M =
[[ -3   7   0  -2   0   2   2  -1   2]
 [ 12 -51  -9 -64 -12  12 -13   1   1]
 [-13   7  -1   2  -3  22  -3  -2  -2]
 [ -8 -40  -7 -44  -9  17  -7   4   6]
 [  5  10   2  12   3  -8   2  -1  -2]
 [ -1   1   0   2   1  -1   1   0   1]
 [  0  -1   0   0   0   1  -1   0   0]
 [  1   5   0  -3   0   3   0  -2   0]
 [ -2   3   0   3   1  -1   1   0   1]
 [ -6 -15  -1   0  -2   4  -2   4   0]]
Indices start at 0.
(0, 0) = -3
(3, 6) = -7
(1, 0) = 12
(8, 0) = -2
(8, 5) = -1
(2, 5) = 22
(5, 3) = 2
(8, 4) = 1
(5, 7) = 0
(0, 1) = 7
(9, 5) = 4
(1, 6) = -13
(7, 5) = 3
(9, 2) = -1
(1, 3) = -64
(2, 3) = 2
(7, 8) = 0
(1, 8) = 1
(4, 0) = 5
(5, 2) = 0
(4, 2) = 2
(3, 0) = -8
(4, 7) = -1
(0, 4) = 0
(1, 4) = -12
(8, 2) = 0
(7, 6) = 0
(6, 1) = -1
(6, 0) = 0
(1, 5) = 12
(6, 8) = 0
(2, 7) = -2
(2, 1) = 7

data =
[[5, 16, -8, 4, 23, -13, 1, -64, 27, 19, -15, -4, -20, -11, 37],
 [-24, 23, -8, 3, 34, 28, -23, -29, 28, 24, 1, -13, 11, -10, -6],
 [-17, -7, 4, -4, -24, 19, -8, 74, -26, -20, 27, -1, 30, 18, -50],
 [4, -14, 8, -3, -8, 3, 0, 23, -12, -9, -2, 5, 4, 1, -13],
 [3, -15, 4, -4, -39, -10, 11, 65, -34, -29, 21, 6, 12, 20, -26],
 [23, -7, 1, 1, -5, -31, 18, -32, 1, -2, -16, 8, -26, -3, 36],
 [21, -2, -3, 1, -8, -35, 19, -31, 1, -3, -10, 6, -25, 1, 37],
 [-24, 22, -7, 3, 34, 29, -24, -29, 28, 24, -1, -13, 11, -11, -6],
 [12, -6, 2, 0, -5, -16, 9, -11, -2, -3, -8, 5, -12, -1, 15],
 [-50, 41, -17, 3, 17, 41, -30, 20, 16, 13, 39, -24, 39, 12, -42],
 [12, -6, 2, 0, -2, -16, 8, -16, 1, -1, -10, 5, -14, -3, 18],
 [-45, 23, -5, 1, 30, 58, -39, 19, 18, 18, 19, -19, 40, -3, -50],
 [-16, 0, 2, -2, -2, 22, -13, 34, -6, -3, 13, -3, 20, 5, -32]]
data[0][-15] -> 5
data[1] -> [-24, 23, -8, 3, 34, 28, -23, -29, 28, 24, 1, -13, 11, -10, -6]
data[-13][11] -> -4
data[1][5] -> 28
data[5][1] -> -7
data[1][-4] -> -13
data[0] -> [5, 16, -8, 4, 23, -13, 1, -64, 27, 19, -15, -4, -20, -11, 37]
data[0][-6] -> 19
data[-9][12] -> 12
data[6][-9] -> 19
data[-6][-10] -> 29
data[-4][6] -> -30
data[5][-12] -> 1
data[-6][7] -> -29
data[8] -> [12, -6, 2, 0, -5, -16, 9, -11, -2, -3, -8, 5, -12, -1, 15]
data[-3][-10] -> -16
data[-2][-15] -> -45
data[11][-14] -> 23
data[:, -12] -> [4, 3, -4, -3, -4, 1, 1, 3, 0, 3, 0, 1, -2]
data[-9][4] -> -39
data[:, -2] -> [-11, -10, 18, 1, 20, -3, 1, -11, -1, 12, -3, -3, 5]
data[-11][3] -> -4
data[-13][7] -> -64
data[-2][14] -> -50
data[:, -6] -> [19, 24, -20, -9, -29, -2, -3, 24, -3, 13, -1, 18, -3]
data[-1][-14] -> 0
data[-7][13] -> 1
data[2][11] -> -1
data[-5][1] -> -6
data[-9][-5] -> 21
data[8][0] -> 12
data[-2][-7] -> 18
data[12] -> [-16, 0, 2, -2, -2, 22, -13, 34, -6, -3, 13, -3, 20, 5, -32]
data[-10][2] -> 8
data[8][14] -> 15

m =
 -3   29   32   -2    6    0   -7   15   25    0
-21   11   12   19  -14   21  -28   -1   -6   20
-39  -11   13   31   -3    8  -43   21   -1    7
 23   13    6  -21   12  -15   26    2   17  -14
 -2  -31  -40    8  -18   15   -1  -27  -41   13
  0    4   28   -8   30  -33    5   39   41  -31
 14   32   11  -11  -10   15    9  -17    2   15
 11   36   24  -10   -2    8    6   -4   16    8
 -5   11    0    7  -17   21  -10  -16  -14   20
 13   29  -14   -2  -40   48    2  -54  -37   46
  0   11    4    1   -7    9   -3   -6   -2    9
 38   -2  -32  -27   -7    1   42  -36  -19    1
  8   65   42   -8  -13   26   -4  -10   19   26
 42   35    9  -36    6   -7   44  -15   19   -6
m[0, 0] -> -3
m[10] -> [0, 11, 4, 1, -7, 9, -3, -6, -2, 9]
m[0] -> [-3, 29, 32, -2, 6, 0, -7, 15, 25, 0]
m[10, 5] -> 9
m[6] -> [14, 32, 11, -11, -10, 15, 9, -17, 2, 15]
m[:, 5] -> [0, 21, 8, -15, 15, -33, 15, 8, 21, 48, 9, 1, 26, -7]
m[7, 2] -> 24
m[3, 3] -> -21
m[9, 4] -> -40
m[9, 1] -> 29
m[7] -> [11, 36, 24, -10, -2, 8, 6, -4, 16, 8]
m[0, 1] -> 29
m[9, 8] -> -37
m[7, 7] -> -4
m[2, 9] -> 7
m[6, 7] -> -17
m[7, 5] -> 8
m[0, 9] -> 0
m[7, 8] -> 16
m[:, 2] -> [32, 12, 13, 6, -40, 28, 11, 24, 0, -14, 4, -32, 42, 9]
m[7, 1] -> 36
m[11, 9] -> 1
m[5, 4] -> 30
m[10, 9] -> 9
m[8] -> [-5, 11, 0, 7, -17, 21, -10, -16, -14, 20]
m[12, 4] -> -13
m[6, 1] -> 32
m[9, 0] -> 13
m[5, 3] -> -8
m[9, 6] -> 2
m[5, 0] -> 0
m[12, 5] -> 26
m[1, 8] -> -6
m[13, 1] -> 35
m[10, 8] -> -2
m[4, 5] -> 15

a = array([  1.80,  -8.11,  -5.94,  -9.28,   9.07, -20.34, -14.74,  12.44])
a[0]: 1.80
a[-2]: -14.74
a[4]: 9.07
a[-6]: -5.94
a[3]: -9.28

arr = 9 -9 -20 39 63 -11
arr[-6] => 9
arr[2] => -20
arr[-3] => 39

X =
34 -13 -29 29
-60 11 58 -42
-48 31 44 -12
-81 5 55 -64
47 -34 -24 25
23 -25 -28 20
13 52 25 39
14 -38 -24 12
X[0, 0]: 34
X[7, 1]: -38
X[0, 3]: 29
X[1, 1]: 11
X[7, 2]: -24
X[4, 3]: 25
X[:, 3]: [29, -42, -12, -64, 25, 20, 39, 12]
X[7, 0]: 14
X[3]: [-81, 5, 55, -64]
X[2]: [-48, 31, 44, -12]
X[3, 0]: -81

W =
[[-26, -27, -24, -1, -29, -29],
 [22, 21, -50, 33, 18, 18],
 [-68, -68, 85, -22, -57, -71]]
W[0,0] -> -26
W[2] -> [-68, -68, 85, -22, -57, -71]
W[2,0] -> -68
W[2,2] -> 85
W[0,1] -> -27
W[1,2] -> -50
W[2,4] -> -57
W[0] -> [-26, -27, -24, -1, -29, -29]
W[1,0] -> 22
W[:, 1] -> [-27, 21, -68]
W[1,4] -> 18
